[[120 111 145 123 114]
 [109 112 129 145 120]
 [140 135 102 111 130]]
->
[[111 145]
 [112 129]]

[[125 121 133 127]
 [133 130 150 144]
 [126 124 124 134]
 [113 101 117 111]]
->
[[121 133]
 [130 150]]

[[138 122 130]
 [136 126 140]
 [128 111 149]
 [139 121 137]
 [119 139 154]]
->
[[122 130]
 [126 140]]

[[139 105 123 143 110]
 [131 122 124 119 126]
 [147 124 153 128 120]
 [127 123 124 120 125]]
->
[[105 123]
 [122 124]]

[[138 112 151]
 [140 107 144]
 [109 137 104]]
->
[[112 151]
 [107 144]]

[[157 118 110]
 [119 128 149]]
->
[[118 110]
 [128 149]]

[[123 119 116 120]
 [124 137 156 131]
 [129 134 129 135]
 [126 132 135 127]]
->
[[119 116]
 [137 156]]
---
[[127 119 110]
 [130 139 154]
 [127 136 151]
 [132 137 147]
 [103 108 137]
 [123 141 157]
 [104 106 136]]
->
[[104 123 103 132 127 130 127]
 [106 141 108 137 136 139 119]
 [136 157 137 147 151 154 110]]

[[125 123 126 127 124]
 [126 130 127 127 121]
 [154 154 144 135 127]]
->
[[154 126 125]
 [154 130 123]
 [144 127 126]
 [135 127 127]
 [127 121 124]]

[[112 129 123 156 119 142 131 150]
 [135 130 125 129 127 132 127 136]
 [136 129 114 108 114 123 114 143]
 [133 132 142 145 143 144 146 124]
 [124 126 126 125 124 125 125 127]
 [125 130 125 134 123 133 128 139]
 [124 126 125 124 123 126 125 128]
 [131 125 126 128 127 136 131 128]
 [134 131 139 139 141 142 143 125]
 [112 129 122 155 118 142 130 150]]
->
[[112 134 131 124 125 124 133 136 135 112]
 [129 131 125 126 130 126 132 129 130 129]
 [122 139 126 125 125 126 142 114 125 123]
 [155 139 128 124 134 125 145 108 129 156]
 [118 141 127 123 123 124 143 114 127 119]
 [142 142 136 126 133 125 144 123 132 142]
 [130 143 131 125 128 125 146 114 127 131]
 [150 125 128 128 139 127 124 143 136 150]]

[[125 116 115 143 124 130]
 [128 116 155 138 116 128]
 [157 112 117 116 131 123]
 [129 125 134 127 123 127]]
->
[[129 157 128 125]
 [125 112 116 116]
 [134 117 155 115]
 [127 116 138 143]
 [123 131 116 124]
 [127 123 128 130]]

[[120 112 114 110 124 126 120]
 [136 121 145 130 120 110 155]]
->
[[136 120]
 [121 112]
 [145 114]
 [130 110]
 [120 124]
 [110 126]
 [155 120]]

[[138 131 152 130 133 155]
 [132 141 125 127 135 126]]
->
[[132 138]
 [141 131]
 [125 152]
 [127 130]
 [135 133]
 [126 155]]
---
[[141 151 137 137]
 [132 134 132 135]
 [139 142 121 148]
 [111 110 130 132]]
->
[[137 137 141 151]
 [132 135 132 134]
 [121 148 139 142]
 [130 132 111 110]]

[[126 125 130 117 131 132 122 131 123 133 140]
 [122 123 131 118 129 131 117 124 116 136 148]
 [120 118 121 119 141 123 121 123 104 136 144]]
->
[[133 140 126 125 130 117 131 132 122 131 123]
 [136 148 122 123 131 118 129 131 117 124 116]
 [136 144 120 118 121 119 141 123 121 123 104]]

[[135 128 126 138 125 120]
 [130 145 118 132 121 137]
 [126 125 116 142 126 129]
 [137 130 120 112 123 118]
 [130 130 123 116 123 129]
 [132 111 146 113 157 130]
 [128 118 115 126 116 122]
 [129 132 107 110 125 129]
 [128 130 121 128 144 123]]
->
[[125 120 135 128 126 138]
 [121 137 130 145 118 132]
 [126 129 126 125 116 142]
 [123 118 137 130 120 112]
 [123 129 130 130 123 116]
 [157 130 132 111 146 113]
 [116 122 128 118 115 126]
 [125 129 129 132 107 110]
 [144 123 128 130 121 128]]

[[122 154 122 131 125 130 126 116 123 137 134]
 [126 131 103 118 131 125 126 142 129 129 114]
 [126 117 126 107 131 128 128 128 121 132 133]
 [133 122 119 139 127 129 126 146 126 126 121]
 [119 146 130 140 128 128 124 127 123 127 141]
 [121 107 130 122 123 128 125 137 132 128 125]]
->
[[137 134 122 154 122 131 125 130 126 116 123]
 [129 114 126 131 103 118 131 125 126 142 129]
 [132 133 126 117 126 107 131 128 128 128 121]
 [126 121 133 122 119 139 127 129 126 146 126]
 [127 141 119 146 130 140 128 128 124 127 123]
 [128 125 121 107 130 122 123 128 125 137 132]]

[[130 139 124 127 122 116 135 140 106 137 128]
 [130 123 111 130 127 130 134 130 125 120 135]
 [122 118 126 134 134 138 125 123 140 114 131]
 [142 121 113 119 126 133 132 116 142 132 131]
 [138 112 105 124 129 140 132 114 147 119 136]
 [125 116 116 134 132 138 129 123 139 113 135]]
->
[[137 128 130 139 124 127 122 116 135 140 106]
 [120 135 130 123 111 130 127 130 134 130 125]
 [114 131 122 118 126 134 134 138 125 123 140]
 [132 131 142 121 113 119 126 133 132 116 142]
 [119 136 138 112 105 124 129 140 132 114 147]
 [113 135 125 116 116 134 132 138 129 123 139]]

[[131 125 127 117 126 115 135 139 135 140 129 123]
 [112 126 128 118 113 156 145 135 142 143 103 137]]
->
[[129 123 131 125 127 117 126 115 135 139 135 140]
 [103 137 112 126 128 118 113 156 145 135 142 143]]

[[141 150 111 122 103]
 [156 103 144 132 137]
 [100 151 152 117 151]
 [102 133 111 150 152]
 [123 117 109 125 149]
 [101 100 104 126 149]
 [112 147 102 116 155]
 [129 138 113 137 105]]
->
[[122 103 141 150 111]
 [132 137 156 103 144]
 [117 151 100 151 152]
 [150 152 102 133 111]
 [125 149 123 117 109]
 [126 149 101 100 104]
 [116 155 112 147 102]
 [137 105 129 138 113]]

[[142 140 121 147 141 113 114 132 109 144 129 149 129 108]
 [128 127 117 137 140 112 104 124 115 132 124 133 122 120]
 [141 141 124 137 136 118 111 124 109 140 124 139 134 108]
 [132 132 119 131 133 111 121 118 127 132 119 131 135 127]]
->
[[129 108 142 140 121 147 141 113 114 132 109 144 129 149]
 [122 120 128 127 117 137 140 112 104 124 115 132 124 133]
 [134 108 141 141 124 137 136 118 111 124 109 140 124 139]
 [135 127 132 132 119 131 133 111 121 118 127 132 119 131]]
---
[[120 123 127 127 125 131 125 122 122]
 [120 150 134 135 132 133 135 129 131]
 [120 125 126 126 124 130 125 121 122]
 [118 133 125 126 121 127 125 117 123]
 [126 129 130 127 126 139 143 140 124]
 [115 141 126 127 121 128 129 117 123]
 [120 125 126 126 124 129 124 120 122]
 [119 129 125 126 122 128 124 118 123]
 [122 148 140 141 125 151 129 101 131]]
->
[[122 122 120 123 127 127 125 131 125]
 [129 131 120 150 134 135 132 133 135]
 [121 122 120 125 126 126 124 130 125]
 [117 123 118 133 125 126 121 127 125]
 [140 124 126 129 130 127 126 139 143]
 [117 123 115 141 126 127 121 128 129]
 [120 122 120 125 126 126 124 129 124]
 [118 123 119 129 125 126 122 128 124]
 [101 131 122 148 140 141 125 151 129]]

[[134 114 139]
 [133 150 139]
 [117 126 111]]
->
[[114 139 134]
 [150 139 133]
 [126 111 117]]

[[153 122 124]
 [124 130 129]]
->
[[122 124 153]
 [130 129 124]]

[[126 139 123 125 117 145 117 136 140]
 [117 107 140 143 138 144 143 111 118]
 [107 114 124 148 132 149 144 121 122]
 [124 116 133 135 131 135 135 120 120]]
->
[[136 140 126 139 123 125 117 145 117]
 [111 118 117 107 140 143 138 144 143]
 [121 122 107 114 124 148 132 149 144]
 [120 120 124 116 133 135 131 135 135]]

[[135 131 145 134 137 117 130]
 [126 133 121 126 129 136 115]
 [139 124 105 122 143 136 115]
 [117 132 129 131 154 127 122]
 [139 124 105 122 143 136 115]
 [133 139 116 133 115 136 120]
 [135 131 145 133 137 117 130]
 [126 133 122 126 129 136 115]
 [134 128 122 144 116 135 114]
 [142 106 126 119 145 119 135]]
->
[[117 130 135 131 145 134 137]
 [136 115 126 133 121 126 129]
 [136 115 139 124 105 122 143]
 [127 122 117 132 129 131 154]
 [136 115 139 124 105 122 143]
 [136 120 133 139 116 133 115]
 [117 130 135 131 145 133 137]
 [136 115 126 133 122 126 129]
 [135 114 134 128 122 144 116]
 [119 135 142 106 126 119 145]]

[[119 117 117 117 118 107]
 [142 139 142 137 144 148]
 [116 121 117 122 115 113]
 [143 129 147 139 141 133]
 [118 114 119 119 116 103]
 [114 136 117 131 121 136]
 [112 135 110 123 117 136]
 [117 126 115 124 121 126]
 [113 126 112 122 113 122]]
->
[[118 107 119 117 117 117]
 [144 148 142 139 142 137]
 [115 113 116 121 117 122]
 [141 133 143 129 147 139]
 [116 103 118 114 119 119]
 [121 136 114 136 117 131]
 [117 136 112 135 110 123]
 [121 126 117 126 115 124]
 [113 122 113 126 112 122]]
